Below are the code and all the weights of a small trained network. Each question names an input and a target symbol and asks about switching units off, where a switched-off unit gives its printed mean instead of its output.

import numpy as np


def w(rows, s, z=0):
    codes = np.array(rows[::2]) - 128.0
    scale = np.full(codes.shape[1], s)
    scale[-1] = z or s
    return codes * scale


def f(y):
    return y / 2 * (1 + np.tanh(0.7978845608 * (y + 0.044715 * y**3)))


def softmax(a):
    e = np.exp(a - a.max(-1, keepdims=True))
    return e / e.sum(-1, keepdims=True)


def log_softmax(a):
    a = a - a.max(-1, keepdims=True)
    return a - np.log(np.exp(a).sum(-1, keepdims=True))


def net(x, mask):
    ids = ['Δαβεμξφ'.index(c) for c in x.split()]
    T = len(ids)
    res = E[ids] + P[:T]
    r = res
    for j in range(3):
        rows = slice(2 * j, 2 * j + 2)
        q, k, v = (r @ M[0][rows].T for M in (Q, K, V))
        z = softmax(np.where(np.tri(T) > 0, q @ k.T / 2**0.5, -1e9)) @ v
        o = O[0][rows]
        res = res + np.where(mask[j], z, o[:, -1]) @ o[:, :-1]
    y = f(res @ A[0][:, :-1].T + A[0][:, -1])
    res = res + np.where(mask[3:19], y, B[0][:, -1]) @ B[0][:, :-1]
    return log_softmax(res[-1] @ U[:, :-1].T + U[:, -1])


Q, K, V, O, A, B = {}, {}, {}, {}, {}, {}
E = w([
[36,42,183,181,130],'Δ',
[62,165,86,159,120],'α',
[45,162,166,236,85],'β',
[146,149,132,141,45],'ε',
[228,173,83,102,27],'μ',
[235,95,108,134,146],'ξ',
[156,109,126,198,252],'φ',
],0.012)
P = w([
[55,118,163,4,188],'0',
[79,75,74,213,35],'1',
[175,116,230,169,76],'2',
[133,184,139,112,186],'3',
[106,121,31,224,86],'4',
[222,181,221,187,118],'5',
[154,211,120,117,190],'6',
[99,86,55,217,15],'7',
],0.014)
Q[0] = w([
[119,155,121,138,90],'H1',
[83,128,185,149,179],'H1',
[200,153,197,84,154],'H2',
[141,221,124,95,104],'H2',
[168,95,108,209,108],'H3',
[198,170,248,145,149],'H3',
],0.017)
K[0] = w([
[94,147,115,135,95],'H1',
[134,195,243,164,164],'H1',
[219,140,144,198,84],'H2',
[178,246,131,151,144],'H2',
[122,87,27,45,209],'H3',
[212,225,86,203,171],'H3',
],0.012)
V[0] = w([
[136,47,105,155,72],'H1',
[98,127,154,181,134],'H1',
[140,62,209,119,87],'H2',
[86,214,117,176,152],'H2',
[79,246,160,110,18],'H3',
[36,149,197,204,168],'H3',
],0.011)
O[0] = w([
[73,82,158,162,205,255],'H1',
[135,48,136,72,86,203],'H1',
[224,151,145,175,28,229],'H2',
[60,138,111,64,93,113],'H2',
[89,121,166,36,22,175],'H3',
[30,254,219,160,170,190],'H3',
],0.0099,0.0067)
A[0] = w([
[183,82,54,130,75,103],'N1',
[175,134,174,7,93,157],'N2',
[74,32,131,128,160,137],'N3',
[140,56,35,152,111,4],'N4',
[133,23,82,157,203,164],'N5',
[116,129,23,221,139,61],'N6',
[144,92,173,254,45,121],'N7',
[26,115,176,57,168,132],'N8',
[119,114,112,206,132,58],'N9',
[186,103,76,179,178,145],'N10',
[226,139,206,125,96,143],'N11',
[123,45,101,74,95,90],'N12',
[119,90,161,139,138,97],'N13',
[92,181,219,29,85,80],'N14',
[170,196,177,182,110,78],'N15',
[136,131,225,61,211,108],'N16',
],0.0096,0.016)
B[0] = w([
[102,68,95,110,156,159],'N1',
[184,141,166,144,161,181],'N2',
[148,130,150,110,97,155],'N3',
[102,127,170,108,245,133],'N4',
[113,160,133,123,96,164],'N5',
[160,117,213,44,98,145],'N6',
[156,157,85,115,151,250],'N7',
[162,75,134,124,158,166],'N8',
[160,121,113,106,154,144],'N9',
[100,134,109,143,88,164],'N10',
[82,146,151,100,114,190],'N11',
[116,173,111,147,166,151],'N12',
[116,132,121,107,140,131],'N13',
[61,141,87,139,124,183],'N14',
[113,71,122,132,173,163],'N15',
[188,101,96,144,115,143],'N16',
],0.013,0.021)
U = w([
[140,1,207,198,124,233],'Δ',
[92,138,82,83,188,1],'α',
[50,147,116,152,143,28],'β',
[118,203,191,106,116,214],'ε',
[205,104,139,87,158,94],'μ',
[143,124,55,180,51,221],'ξ',
[154,198,104,199,201,93],'φ',
],0.007,0.0039)

Each question gives the input, a string of symbols that net reads in full, and the target symbol t.
The units are the heads (2 rows each of Q, K, V and O) and the neurons (one row each of A and B). Each row of codes is followed by its name. A weight is (code - 128) times the scale printed after its matrix; where a second scale follows, it is the last column's (O, A, B and U).
mask holds one flag per unit, heads first, then neurons. A switched-off unit (its flag False) gives its mean, the last column of its rows in O or B, instead of its output. The means were averaged over made-up inputs and are rounded, as every weight is.
A unit's drop is (log p(t) with every unit on - log p(t) with that unit switched off) / (log p(t) with every unit on - log p(t) with every unit switched off).
The circuit of an input: a set's keep is (log p(t) with only the set's units on - log p(t) with every unit switched off) / (log p(t) with every unit on - log p(t) with every unit switched off). Starting from the 12 units with the biggest drops (on a tie, the unit counted first), units are removed one at a time, each time the one whose removal leaves the highest keep (on an exact tie, the one counted first), for as long as the keep stays at least 0.8.
units of the circuit, in order: the units of the circuit, biggest drop first
unit that matters most: the unit with the biggest drop
k most important neurons: the k neurons with the biggest drops, biggest first
which heads matter: for each layer, one digit per head in row order, 1 if its drop is at least 0.15 and else 0, layers parted by /
drop of u: that unit's drop, to one decimal
input Δ φ β φ α, target φ: 2 most important neurons	(N11, N7)
input φ Δ ξ ε ξ, target ε: unit that matters most	N6
input φ φ Δ Δ φ, target ε: units of the circuit, in order	(N6, H3, N5)
input α μ ε β φ Δ Δ, target Δ: units of the circuit, in order	(N7, N8, H2)
input φ ε α μ α β, target μ: 3 most important neurons	(N2, N1, N10)
input ξ ε Δ Δ ε Δ, target ε: 3 most important neurons	(N11, N8, N16)
input ε Δ Δ ξ ε μ, target ξ: units of the circuit, in order	(H3, N10)
input α ε ε ε ε ε ε φ, target Δ: which heads matter	011
input ε φ Δ Δ Δ Δ β, target β: which heads matter	001
input α φ ε ε β, target Δ: which heads matter	010
input Δ ξ μ φ ε ε φ ε, target φ: units of the circuit, in order	(H3, N7)
input ξ φ β ε ε μ β Δ, target μ: units of the circuit, in order	(H3, N6, N7)
input ε μ Δ β, target β: units of the circuit, in order	(N14, H3)
input Δ ε Δ ε Δ φ Δ Δ, target φ: most important neuron	(N7)
input μ Δ ε ε μ, target α: units of the circuit, in order	(H3, N4, N1)
input β β μ, target μ: units of the circuit, in order	(H3, N2)
input β ε ε φ Δ, target β: units of the circuit, in order	(H3, N14)
input Δ φ Δ Δ, target Δ: which heads matter	101
input ξ ε ε, target ξ: which heads matter	001
input φ ε φ ε ε, target ε: which heads matter	011
input Δ Δ β ε μ α, target μ: units of the circuit, in order	(H3)
input ξ ε μ Δ Δ μ φ β, target μ: units of the circuit, in order	(N6, H3, N7)
input α μ μ Δ ε Δ, target ε: 3 most important neurons	(N11, N8, N15)
input ε ξ μ, target ξ: which heads matter	101
input φ μ ε ε φ ε Δ β, target ε: 2 most important neurons	(N6, N5)
input μ φ μ φ Δ, target α: 3 most important neurons	(N4, N1, N12)
input ε ε α μ Δ, target ξ: most important neuron	(N2)
input Δ ε ε ε β, target φ: drop of N13	0.0
